Below is a small trained network, with its code and all its weights. Each question gives an input and a class and asks what happens when units are switched off, that is, made to give their printed mean instead of their output.

import numpy as np


def w(rows, s, z=0):
    codes = np.array(rows[::2]) - 128.0
    scale = np.full(codes.shape[1], s)
    scale[-1] = z or s
    return codes * scale


def f(y):
    return y / 2 * (1 + np.tanh(0.7978845608 * (y + 0.044715 * y**3)))


def log_softmax(a):
    a = a - a.max(-1, keepdims=True)
    return a - np.log(np.exp(a).sum(-1, keepdims=True))


def net(x, mask):
    res = np.array(x, float).reshape(1, 7) / 4 @ E
    y = f(res @ A[0][:, :-1].T + A[0][:, -1])
    res = res + np.where(mask, y, B[0][:, -1]) @ B[0][:, :-1]
    return log_softmax(res[-1] @ U[:, :-1].T + U[:, -1])


A, B = {}, {}
E = w([
[108,249,200,117,205,161,159],'x0',
[120,122,115,127,139,142,129],'x1',
[182,75,211,36,153,118,178],'x2',
[102,108,130,139,145,149,134],'x3',
[158,129,86,171,138,50,241],'x4',
[140,135,153,140,115,119,128],'x5',
[133,132,123,126,126,129,127],'x6',
],0.014)
A[0] = w([
[110,147,89,158,160,81,168,174],'N0',
[161,86,135,105,136,102,214,141],'N1',
[126,130,149,65,86,140,104,211],'N2',
[129,87,91,176,54,132,76,246],'N3',
[150,70,50,110,105,97,145,218],'N4',
[118,86,103,58,103,136,115,188],'N5',
[89,167,123,171,118,138,70,253],'N6',
[69,196,130,166,139,122,145,167],'N7',
[120,151,108,126,127,144,49,192],'N8',
[101,246,184,68,158,155,159,252],'N9',
[113,157,169,146,146,134,101,136],'N10',
],0.013,0.0046)
B[0] = w([
[197,179,97,193,110,92,200,186],'N0',
[240,84,105,175,148,105,46,199],'N1',
[16,3,243,150,152,254,144,168],'N2',
[76,146,115,157,48,121,127,225],'N3',
[147,116,114,173,106,169,109,217],'N4',
[107,95,211,169,100,139,127,176],'N5',
[75,176,93,60,87,94,104,203],'N6',
[94,195,57,81,142,44,125,197],'N7',
[90,120,141,53,69,141,73,182],'N8',
[167,111,96,69,162,115,202,254],'N9',
[115,168,128,73,149,168,95,164],'N10',
],0.0093,0.021)
U = w([
[55,108,134,140,68,119,58,250],'0',
[92,135,98,20,128,123,102,128],'1',
[89,157,84,235,78,128,162,79],'2',
[100,195,87,168,168,72,163,115],'3',
[86,66,230,194,126,189,135,92],'4',
[80,96,167,77,255,187,162,96],'5',
[162,68,140,203,154,123,42,102],'6',
[169,108,140,124,208,103,182,173],'7',
],0.0094,0.0018)

Each question gives the input, the list of numbers given to net, and the class t.
The units are the neurons (one row each of A and B). Each row of codes is followed by its name. A weight is (code - 128) times the scale printed after its matrix; where a second scale follows, it is the last column's (A, B and U).
mask holds one flag per neuron, in row order. A switched-off neuron (its flag False) gives its mean, the last column of its row in B, instead of its output. The means were averaged over made-up inputs and are rounded, as every weight is.
A unit's drop is (log p(t) with every unit on - log p(t) with that unit switched off) / (log p(t) with every unit on - log p(t) with every unit switched off).
The circuit of an input: a set's keep is (log p(t) with only the set's units on - log p(t) with every unit switched off) / (log p(t) with every unit on - log p(t) with every unit switched off). Starting from all 11 units, units are removed one at a time, each time the one whose removal leaves the highest keep (on an exact tie, the one counted first), for as long as the keep stays at least 0.8.
units of the circuit, in order: the units of the circuit, biggest drop first
top k neurons: the k neurons with the biggest drops, biggest first
drop when u is switched off: that unit's drop, to one decimal
input [5,1,1,5,-1,-7,1], class 5: units of the circuit, in order => [N3]
input [1,-5,-3,1,5,8,-5], class 3: units of the circuit, in order => [N3 N7]
input [-8,-6,-1,7,1,3,-4], class 2: units of the circuit, in order => [N3 N8]
input [0,-4,4,-2,0,-5,6], class 4: units of the circuit, in order => [N7 N6]
input [5,-6,1,3,5,-7,0], class 7: units of the circuit, in order => [N9 N6]
input [3,3,6,-4,-1,7,5], class 5: top 2 neurons => [N2 N0]
input [0,6,8,-6,-5,-8,-7], class 4: top 2 neurons => [N5 N2]
input [2,4,3,-8,0,6,3], class 5: top 2 neurons => [N0 N2]
input [-7,-3,4,-4,-6,7,6], class 4: drop when N2 is switched off => 0.1
input [-4,0,2,-3,-6,4,8], class 4: drop when N2 is switched off => 0.4
input [-4,8,4,-6,3,8,0], class 6: drop when N2 is switched off => 0.0
input [0,4,6,5,-3,7,3], class 4: top 2 neurons => [N7 N2]
